Below are the code and all the weights of a small trained network. Each question names an input and a class and asks about switching units off, where a switched-off unit gives its printed mean instead of its output.

import numpy as np


def w(rows, s, z=0):
    codes = np.array(rows[::2]) - 128.0
    scale = np.full(codes.shape[1], s)
    scale[-1] = z or s
    return codes * scale


def norm(h):
    return h / np.sqrt((h * h).mean(-1, keepdims=True) + 1e-5)


def f(y):
    return np.maximum(y, 0)


def log_softmax(a):
    a = a - a.max(-1, keepdims=True)
    return a - np.log(np.exp(a).sum(-1, keepdims=True))


def net(x, mask):
    res = np.array(x, float).reshape(1, 7) / 4 @ E
    u = 0
    for l in range(2):
        y = f(norm(res) @ A[l][:, :-1].T + A[l][:, -1])
        res = res + np.where(mask[u : u + 4], y, B[l][:, -1]) @ B[l][:, :-1]
        u += 4
    return log_softmax(norm(res)[-1] @ U[:, :-1].T + U[:, -1])


A, B = {}, {}
E = w([
[30,99,119,129,132,240,147,57,141,28,136,111],'x0',
[254,165,168,164,214,166,62,131,67,111,69,67],'x1',
[136,126,132,131,120,128,139,119,124,132,124,123],'x2',
[136,128,115,128,124,138,138,133,132,136,128,119],'x3',
[175,79,199,112,111,111,95,203,160,42,67,52],'x4',
[138,128,122,127,129,122,128,122,125,117,133,126],'x5',
[136,132,125,132,121,130,137,122,128,123,133,122],'x6',
],0.0039)
A[0] = w([
[37,79,143,120,100,222,136,98,150,26,120,100,226],'L0N0',
[158,101,141,111,121,136,120,158,141,80,101,92,2],'L0N1',
[114,74,144,103,50,76,140,198,199,66,110,98,78],'L0N2',
[87,129,130,143,182,247,133,59,115,62,121,114,42],'L0N3',
],0.011,0.0023)
B[0] = w([
[244,180,96,225,116,134,126,117,186,154,78,138,255],'L0N0',
[129,137,145,145,165,148,206,123,174,137,147,162,172],'L0N1',
[91,76,116,97,65,138,53,147,65,120,113,93,215],'L0N2',
[24,132,109,57,82,120,2,112,42,119,125,87,221],'L0N3',
],0.0074,0.015)
A[1] = w([
[137,240,86,177,141,150,60,57,149,128,97,119,248],'L1N0',
[134,89,251,84,179,127,157,181,134,71,123,85,27],'L1N1',
[41,124,89,95,99,73,137,103,108,158,191,167,104],'L1N2',
[117,93,202,110,87,89,107,148,171,36,96,81,143],'L1N3',
],0.012,0.0017)
B[1] = w([
[103,85,186,77,205,103,253,159,139,125,196,163,252],'L1N0',
[179,114,81,219,48,162,145,127,214,107,79,131,155],'L1N1',
[192,140,121,199,102,168,110,121,185,88,70,103,174],'L1N2',
[88,181,131,96,196,112,137,79,97,147,176,151,166],'L1N3',
],0.0067,0.019)
U = w([
[212,143,111,224,58,136,122,131,217,115,65,109,76],'0',
[122,184,168,107,254,98,233,103,152,138,180,159,60],'1',
[38,104,129,38,77,102,22,135,45,118,126,71,253],'2',
],0.0058,0.00052)

Each question gives the input, the list of numbers given to net, and the class t.
The units are the neurons (one row each of A and B). Each row of codes is followed by its name. A weight is (code - 128) times the scale printed after its matrix; where a second scale follows, it is the last column's (A, B and U).
mask holds one flag per neuron, layer by layer. A switched-off neuron (its flag False) gives its mean, the last column of its row in B, instead of its output. The means were averaged over made-up inputs and are rounded, as every weight is.
A unit's drop is (log p(t) with every unit on - log p(t) with that unit switched off) / (log p(t) with every unit on - log p(t) with every unit switched off).
The circuit of an input: a set's keep is (log p(t) with only the set's units on - log p(t) with every unit switched off) / (log p(t) with every unit on - log p(t) with every unit switched off). Starting from all 8 units, units are removed one at a time, each time the one whose removal leaves the highest keep (on an exact tie, the one counted first), for as long as the keep stays at least 0.8.
circuit, biggest first: the units of the circuit, biggest drop first
top k neurons: the k neurons with the biggest drops, biggest first
top k neurons in layer l: the k neurons of layer l with the biggest drops, biggest first
drop of u: that unit's drop, to one decimal
input [-8,-3,-6,2,-4,1,-5], class 0: top 3 neurons -> L0N0, L1N0, L1N2
input [-2,-3,-8,1,-1,4,-7], class 0: circuit, biggest first -> L0N0, L1N2, L0N3
input [0,-3,-5,-4,5,2,1], class 2: top neuron in layer 0 -> L0N2
input [3,2,2,-1,-7,8,-7], class 2: top 2 neurons in layer 0 -> L0N3, L0N0
input [-2,3,6,7,0,-7,1], class 1: top 3 neurons -> L0N2, L1N2, L0N1
input [-3,-3,3,6,-5,-4,0], class 0: circuit, biggest first -> L0N0, L1N2
input [-8,-1,-1,8,-5,-8,-6], class 0: top 4 neurons -> L0N0, L1N0, L1N2, L1N3
input [7,3,-6,2,4,5,-3], class 1: top 3 neurons -> L1N0, L0N0, L0N1
input [-6,-7,-4,7,-5,-1,4], class 0: top 2 neurons in layer 1 -> L1N2, L1N0
input [6,4,8,5,8,8,0], class 1: circuit, biggest first -> L1N0, L0N0, L0N1, L0N3
input [5,4,-2,-3,0,3,-7], class 2: top 2 neurons -> L0N3, L1N3
input [1,8,6,-4,5,-1,8], class 1: top 3 neurons -> L1N3, L0N2, L1N2
input [7,7,0,5,5,1,2], class 1: top 3 neurons -> L1N0, L0N0, L0N2
input [-2,-4,-5,8,-8,2,6], class 0: top 3 neurons -> L0N0, L1N2, L1N0
input [-8,-4,6,4,-7,-2,-6], class 0: top neuron -> L0N0
input [0,-2,-5,0,2,0,-6], class 2: top 2 neurons -> L0N2, L1N2
input [-3,0,-4,-5,1,-7,8], class 2: top 2 neurons -> L0N0, L1N0
input [7,5,-7,-7,8,-4,-4], class 1: top 2 neurons in layer 0 -> L0N0, L0N1
input [4,-3,-1,-5,2,-1,-5], class 0: top 2 neurons -> L0N0, L0N2
input [-6,-6,1,-2,-8,-1,3], class 0: circuit, biggest first -> L1N2
input [7,8,-6,5,0,1,-1], class 2: top 2 neurons -> L0N3, L1N3
input [-7,-3,5,2,8,2,-7], class 2: top 2 neurons in layer 0 -> L0N2, L0N0
input [2,7,-5,-6,2,-8,-6], class 1: top 3 neurons -> L0N2, L0N1, L1N0
input [6,8,7,3,-2,4,2], class 2: drop of L0N3 -> 2.1
input [-5,-1,-8,-2,-4,6,-7], class 0: drop of L1N2 -> 1.0
input [-5,-6,6,2,4,1,-8], class 2: drop of L0N2 -> 0.1
input [4,4,-8,-4,-8,8,-1], class 2: drop of L0N3 -> 1.4
input [-5,-8,2,-6,-5,8,4], class 0: circuit, biggest first -> L1N2
